Below is a small trained network, with its code and all its weights. Each question gives an input and a class and asks what happens when units are switched off, that is, made to give their printed mean instead of their output.

import numpy as np


def w(rows, s, z=0):
    codes = np.array(rows[::2]) - 128.0
    scale = np.full(codes.shape[1], s)
    scale[-1] = z or s
    return codes * scale


def f(y):
    return np.maximum(y, 0)


def log_softmax(a):
    a = a - a.max(-1, keepdims=True)
    return a - np.log(np.exp(a).sum(-1, keepdims=True))


def net(x, mask):
    res = np.array(x, float).reshape(1, 5) / 4 @ E
    y = f(res @ A[0][:, :-1].T + A[0][:, -1])
    res = res + np.where(mask, y, B[0][:, -1]) @ B[0][:, :-1]
    return log_softmax(res[-1] @ U[:, :-1].T + U[:, -1])


A, B = {}, {}
E = w([
[141,143,142],'x0',
[60,145,197],'x1',
[92,90,89],'x2',
[113,116,115],'x3',
[117,255,97],'x4',
],0.0083)
A[0] = w([
[175,120,162,71],'N0',
[79,113,148,224],'N1',
[101,204,80,138],'N2',
[134,146,119,92],'N3',
[101,186,95,112],'N4',
[113,122,141,79],'N5',
[135,157,137,127],'N6',
[165,141,67,132],'N7',
[184,169,114,102],'N8',
[6,170,186,84],'N9',
[86,150,59,161],'N10',
[153,149,152,122],'N11',
[87,224,55,4],'N12',
[117,133,153,86],'N13',
[157,132,144,100],'N14',
[97,94,134,179],'N15',
[149,113,69,65],'N16',
[185,140,59,118],'N17',
[124,146,138,86],'N18',
[204,146,91,32],'N19',
[157,133,103,112],'N20',
[152,164,145,165],'N21',
[120,157,174,220],'N22',
],0.017,0.0033)
B[0] = w([
[164,146,125,151],'N0',
[148,124,134,190],'N1',
[185,84,135,244],'N2',
[145,149,105,146],'N3',
[174,112,137,212],'N4',
[140,147,127,136],'N5',
[127,127,136,166],'N6',
[57,161,115,188],'N7',
[109,114,139,185],'N8',
[8,144,107,254],'N9',
[146,178,133,196],'N10',
[100,143,123,159],'N11',
[227,119,102,252],'N12',
[116,135,117,146],'N13',
[125,126,113,142],'N14',
[189,154,140,174],'N15',
[117,159,189,168],'N16',
[24,140,137,200],'N17',
[117,105,122,145],'N18',
[75,113,136,179],'N19',
[94,139,128,156],'N20',
[113,102,165,183],'N21',
[124,124,129,204],'N22',
],0.014,0.0086)
U = w([
[2,164,159,6],'0',
[103,96,162,250],'1',
],0.015,0.0017)

Each question gives the input, the list of numbers given to net, and the class t.
The units are the neurons (one row each of A and B). Each row of codes is followed by its name. A weight is (code - 128) times the scale printed after its matrix; where a second scale follows, it is the last column's (A, B and U).
mask holds one flag per neuron, in row order. A switched-off neuron (its flag False) gives its mean, the last column of its row in B, instead of its output. The means were averaged over made-up inputs and are rounded, as every weight is.
A unit's drop is (log p(t) with every unit on - log p(t) with that unit switched off) / (log p(t) with every unit on - log p(t) with every unit switched off).
The circuit of an input: a set's keep is (log p(t) with only the set's units on - log p(t) with every unit switched off) / (log p(t) with every unit on - log p(t) with every unit switched off). Starting from the 12 units with the biggest drops (on a tie, the unit counted first), units are removed one at a time, each time the one whose removal leaves the highest keep (on an exact tie, the one counted first), for as long as the keep stays at least 0.8.
units of the circuit, in order: the units of the circuit, biggest drop first
top k neurons: the k neurons with the biggest drops, biggest first
drop when u is switched off: that unit's drop, to one decimal
input [1,-2,6,6,5], class 1: units of the circuit, in order : N12
input [-1,3,-6,0,4], class 1: units of the circuit, in order : N17, N2
input [4,4,-1,2,5], class 1: units of the circuit, in order : N12, N2
input [-4,4,-6,-3,5], class 1: top 3 neurons : N12, N2, N17
input [6,-5,-8,8,-3], class 0: top 2 neurons : N12, N2
input [-8,-1,-8,-8,8], class 1: drop when N12 is switched off : 0.2
input [1,5,3,8,7], class 1: drop when N12 is switched off : 0.7
input [-2,-4,0,4,8], class 1: drop when N12 is switched off : 0.8
input [-8,1,-8,1,6], class 1: drop when N10 is switched off : 0.0
input [2,4,0,6,5], class 1: units of the circuit, in order : N12, N2
